Below is a small trained network, with its code and all its weights. Each question gives an input and a target symbol and asks what happens when units are switched off, that is, made to give their printed mean instead of their output.

import numpy as np


def w(rows, s, z=0):
    codes = np.array(rows[::2]) - 128.0
    scale = np.full(codes.shape[1], s)
    scale[-1] = z or s
    return codes * scale


def f(y):
    return y / 2 * (1 + np.tanh(0.7978845608 * (y + 0.044715 * y**3)))


def softmax(a):
    e = np.exp(a - a.max(-1, keepdims=True))
    return e / e.sum(-1, keepdims=True)


def log_softmax(a):
    a = a - a.max(-1, keepdims=True)
    return a - np.log(np.exp(a).sum(-1, keepdims=True))


def net(x, mask):
    ids = ['αβγστφψ'.index(c) for c in x.split()]
    T = len(ids)
    res = E[ids] + P[:T]
    u = 0
    for l in range(2):
        r = res
        for j in range(3):
            rows = slice(2 * j, 2 * j + 2)
            q, k, v = (r @ M[l][rows].T for M in (Q, K, V))
            z = softmax(np.where(np.tri(T) > 0, q @ k.T / 2**0.5, -1e9)) @ v
            o = O[l][rows]
            res = res + np.where(mask[u + j], z, o[:, -1]) @ o[:, :-1]
        u += 3
        y = f(res @ A[l][:, :-1].T + A[l][:, -1])
        res = res + np.where(mask[u : u + 16], y, B[l][:, -1]) @ B[l][:, :-1]
        u += 16
    return log_softmax(res[-1] @ U[:, :-1].T + U[:, -1])


Q, K, V, O, A, B = {}, {}, {}, {}, {}, {}
E = w([
[75,24,131,127,107,128,213,161],'α',
[147,118,159,173,152,16,192,82],'β',
[190,251,162,155,183,35,116,179],'γ',
[137,114,201,132,38,222,161,112],'σ',
[105,98,155,112,42,208,138,219],'τ',
[136,131,216,163,139,186,202,138],'φ',
[126,178,118,171,116,138,99,169],'ψ',
],0.018)
P = w([
[107,142,159,135,80,1,119,223],'0',
[147,212,139,96,179,187,146,129],'1',
[132,149,122,154,85,156,174,161],'2',
[152,58,172,121,179,75,50,159],'3',
[186,166,92,100,169,217,147,140],'4',
[108,99,85,189,58,168,166,166],'5',
[152,93,175,20,150,45,105,129],'6',
[196,158,82,95,172,236,131,162],'7',
],0.0095)
Q[0] = w([
[220,129,142,63,220,126,74,100],'0.h1',
[151,78,156,136,171,79,135,62],'0.h1',
[121,194,99,151,167,123,120,70],'0.h2',
[154,145,77,68,107,167,53,148],'0.h2',
[93,136,85,188,4,89,213,200],'0.h3',
[162,149,141,129,85,166,135,175],'0.h3',
],0.011)
K[0] = w([
[153,241,160,198,100,80,117,125],'0.h1',
[119,86,167,152,161,93,207,63],'0.h1',
[196,178,131,214,152,67,106,123],'0.h2',
[103,155,66,98,95,146,23,130],'0.h2',
[71,11,1,75,124,171,135,190],'0.h3',
[184,127,124,105,149,205,88,146],'0.h3',
],0.0099)
V[0] = w([
[141,129,167,151,101,155,153,186],'0.h1',
[84,155,95,94,91,129,65,115],'0.h1',
[105,153,113,254,134,131,104,99],'0.h2',
[114,202,67,138,161,104,139,117],'0.h2',
[131,115,119,48,99,154,56,159],'0.h3',
[109,111,134,41,160,77,210,174],'0.h3',
],0.0081)
O[0] = w([
[127,153,84,59,34,148,245,88,254],'0.h1',
[192,189,134,67,1,151,146,172,77],'0.h1',
[151,184,95,75,162,103,203,229,110],'0.h2',
[151,143,84,38,52,176,203,134,87],'0.h2',
[31,232,165,112,57,71,105,168,129],'0.h3',
[7,26,94,174,106,68,99,158,177],'0.h3',
],0.0072,0.0071)
A[0] = w([
[159,133,28,103,166,125,169,96,182],'0.n1',
[98,107,140,142,126,80,76,155,64],'0.n2',
[147,155,101,76,192,189,177,139,173],'0.n3',
[105,150,134,97,83,119,133,184,195],'0.n4',
[176,157,117,103,129,164,112,113,167],'0.n5',
[81,155,103,127,146,126,162,143,74],'0.n6',
[188,134,179,96,129,140,124,149,233],'0.n7',
[86,76,117,114,190,145,114,124,3],'0.n8',
[113,108,150,118,91,103,93,111,168],'0.n9',
[134,130,140,138,166,142,149,128,57],'0.n10',
[133,168,156,158,75,150,86,109,139],'0.n11',
[82,105,98,127,95,138,114,114,91],'0.n12',
[78,123,77,105,114,191,170,136,117],'0.n13',
[98,140,200,143,159,96,2,152,64],'0.n14',
[162,137,127,149,148,159,167,101,64],'0.n15',
[110,159,125,123,130,210,130,157,65],'0.n16',
],0.012,0.0028)
B[0] = w([
[108,170,110,125,183,191,155,159,186],'0.n1',
[143,164,137,157,122,145,77,119,178],'0.n2',
[162,208,177,119,108,15,111,205,224],'0.n3',
[55,130,1,149,137,93,191,79,254],'0.n4',
[150,159,59,66,80,159,167,130,171],'0.n5',
[118,118,180,207,52,158,107,69,162],'0.n6',
[115,93,161,79,162,92,168,113,194],'0.n7',
[153,198,115,42,52,125,169,158,182],'0.n8',
[144,141,118,143,198,108,107,167,172],'0.n9',
[178,152,170,91,106,113,71,107,149],'0.n10',
[119,152,153,106,143,149,192,139,202],'0.n11',
[206,171,79,126,171,142,180,84,180],'0.n12',
[183,145,128,145,155,187,100,62,220],'0.n13',
[180,157,150,157,181,149,60,128,168],'0.n14',
[171,191,193,92,165,92,114,92,174],'0.n15',
[111,251,125,152,153,107,127,27,207],'0.n16',
],0.0077,0.0083)
Q[1] = w([
[87,153,63,127,101,121,167,204],'1.h1',
[2,128,93,154,108,150,113,141],'1.h1',
[99,166,156,185,108,118,71,98],'1.h2',
[91,139,147,101,91,176,117,89],'1.h2',
[114,148,98,67,100,145,88,100],'1.h3',
[188,49,78,149,179,160,66,152],'1.h3',
],0.0091)
K[1] = w([
[104,152,5,80,149,172,142,134],'1.h1',
[101,111,76,103,141,113,112,40],'1.h1',
[33,27,132,195,144,57,109,41],'1.h2',
[186,176,99,114,147,212,93,14],'1.h2',
[139,226,210,33,70,87,99,170],'1.h3',
[35,22,82,186,75,196,3,98],'1.h3',
],0.0064)
V[1] = w([
[123,178,67,138,130,230,35,129],'1.h1',
[144,173,107,220,59,156,154,149],'1.h1',
[19,109,166,125,174,47,114,120],'1.h2',
[114,138,31,159,62,125,195,155],'1.h2',
[31,135,127,4,93,114,3,122],'1.h3',
[52,109,139,151,87,108,140,128],'1.h3',
],0.0049)
O[1] = w([
[244,119,153,145,137,53,234,31,95],'1.h1',
[102,118,151,2,235,25,116,144,210],'1.h1',
[142,115,130,195,173,147,208,89,115],'1.h2',
[111,100,105,133,164,144,53,64,255],'1.h2',
[169,94,131,221,34,189,159,142,15],'1.h3',
[108,112,96,132,176,209,121,134,92],'1.h3',
],0.0049,0.0093)
A[1] = w([
[162,128,157,56,92,151,72,168,173],'1.n1',
[89,173,124,95,77,99,182,136,178],'1.n2',
[176,183,176,137,135,171,24,153,105],'1.n3',
[141,58,80,156,212,89,105,97,224],'1.n4',
[66,16,184,101,152,209,140,121,249],'1.n5',
[29,95,102,250,114,117,150,194,172],'1.n6',
[70,90,201,49,101,190,146,113,208],'1.n7',
[157,124,175,111,193,112,81,138,176],'1.n8',
[153,128,230,70,83,207,175,153,27],'1.n9',
[104,173,127,100,73,127,138,84,92],'1.n10',
[96,156,166,178,81,34,80,255,1],'1.n11',
[151,153,197,91,68,85,154,228,41],'1.n12',
[93,69,44,155,127,146,139,204,249],'1.n13',
[16,98,105,88,133,124,148,105,211],'1.n14',
[120,68,56,87,132,138,198,150,198],'1.n15',
[130,123,96,153,206,64,126,168,186],'1.n16',
],0.008,0.0032)
B[1] = w([
[42,84,115,175,199,151,184,117,152],'1.n1',
[196,89,74,174,135,163,117,116,252],'1.n2',
[155,109,150,197,187,143,101,100,185],'1.n3',
[110,158,115,128,123,184,120,184,196],'1.n4',
[133,170,56,183,168,110,69,150,154],'1.n5',
[231,86,154,167,96,172,89,104,165],'1.n6',
[142,110,92,124,165,159,86,117,159],'1.n7',
[108,166,145,112,131,107,182,105,203],'1.n8',
[106,95,163,56,121,148,131,182,163],'1.n9',
[162,105,114,143,99,190,179,143,211],'1.n10',
[151,86,118,126,97,120,93,59,159],'1.n11',
[114,99,125,59,110,99,74,82,187],'1.n12',
[73,177,211,137,204,132,76,214,159],'1.n13',
[135,95,138,115,130,93,112,99,219],'1.n14',
[120,175,185,211,113,165,1,62,169],'1.n15',
[112,26,192,111,125,188,136,156,224],'1.n16',
],0.0073,0.012)
U = w([
[165,113,113,156,152,151,36,119,180],'α',
[2,132,96,61,185,118,194,179,185],'β',
[104,72,105,18,106,62,107,105,201],'γ',
[137,102,154,64,83,190,129,116,3],'σ',
[140,48,114,142,138,103,189,38,35],'τ',
[98,188,208,119,68,83,106,79,80],'φ',
[158,178,99,127,113,109,144,176,152],'ψ',
],0.0069,0.0031)

Each question gives the input, a string of symbols that net reads in full, and the target symbol t.
The units are the heads (2 rows each of Q, K, V and O) and the neurons (one row each of A and B). Each row of codes is followed by its name. A weight is (code - 128) times the scale printed after its matrix; where a second scale follows, it is the last column's (O, A, B and U).
mask holds one flag per unit, layer by layer, with each layer's heads first. A switched-off unit (its flag False) gives its mean, the last column of its rows in O or B, instead of its output. The means were averaged over made-up inputs and are rounded, as every weight is.
A unit's drop is (log p(t) with every unit on - log p(t) with that unit switched off) / (log p(t) with every unit on - log p(t) with every unit switched off).
The circuit of an input: a set's keep is (log p(t) with only the set's units on - log p(t) with every unit switched off) / (log p(t) with every unit on - log p(t) with every unit switched off). Starting from the 12 units with the biggest drops (on a tie, the unit counted first), units are removed one at a time, each time the one whose removal leaves the highest keep (on an exact tie, the one counted first), for as long as the keep stays at least 0.8.
units of the circuit, in order: the units of the circuit, biggest drop first
unit that matters most: the unit with the biggest drop
top k neurons: the k neurons with the biggest drops, biggest first
top k neurons in layer l: the k neurons of layer l with the biggest drops, biggest first
heads that matter: for each layer, one digit per head in row order, 1 if its drop is at least 0.15 and else 0, layers parted by /
input ψ φ α τ φ φ γ, target α: units of the circuit, in order	0.h1, 0.n14
input τ φ φ φ, target γ: top 2 neurons	0.n8, 0.n13
input β γ γ γ γ ψ σ, target α: heads that matter	010 / 000
input ψ γ γ β, target α: top 2 neurons	0.n4, 0.n14
input τ β β ψ ψ γ τ, target β: units of the circuit, in order	0.n4, 0.h3
input φ γ τ ψ α φ σ, target α: units of the circuit, in order	1.n5, 0.n3, 0.h2
input ψ σ α α, target β: top 2 neurons in layer 0	0.n8, 0.n12
input σ τ γ, target τ: heads that matter	011 / 000
input α φ ψ ψ φ φ β, target α: units of the circuit, in order	0.n14, 0.h1
input α τ τ ψ γ τ φ, target α: top neuron in layer 0	0.n4
input β ψ φ β α τ, target τ: units of the circuit, in order	0.h1, 0.n4, 1.h1, 0.n13
input α α γ τ β, target β: heads that matter	000 / 000
input β β α σ γ ψ σ φ, target φ: heads that matter	000 / 000
input τ γ τ γ τ γ ψ ψ, target ψ: unit that matters most	0.h2
input α τ α τ γ, target γ: heads that matter	010 / 000
input ψ ψ α, target α: top 2 neurons	1.n15, 0.n3
input γ τ ψ ψ, target β: heads that matter	011 / 100
input φ γ σ α τ ψ φ, target β: heads that matter	011 / 010
input τ σ φ, target τ: heads that matter	001 / 000
input α τ β φ, target α: units of the circuit, in order	0.h2, 0.h1, 0.n14
input φ σ ψ σ ψ γ ψ, target γ: unit that matters most	0.h3
input σ σ τ φ φ ψ, target τ: heads that matter	101 / 000
input φ α σ σ, target β: heads that matter	001 / 010
input ψ β ψ ψ, target γ: heads that matter	011 / 000
input β ψ γ γ ψ σ τ, target α: top 2 neurons in layer 1	1.n6, 1.n3
input α α γ, target α: heads that matter	001 / 000
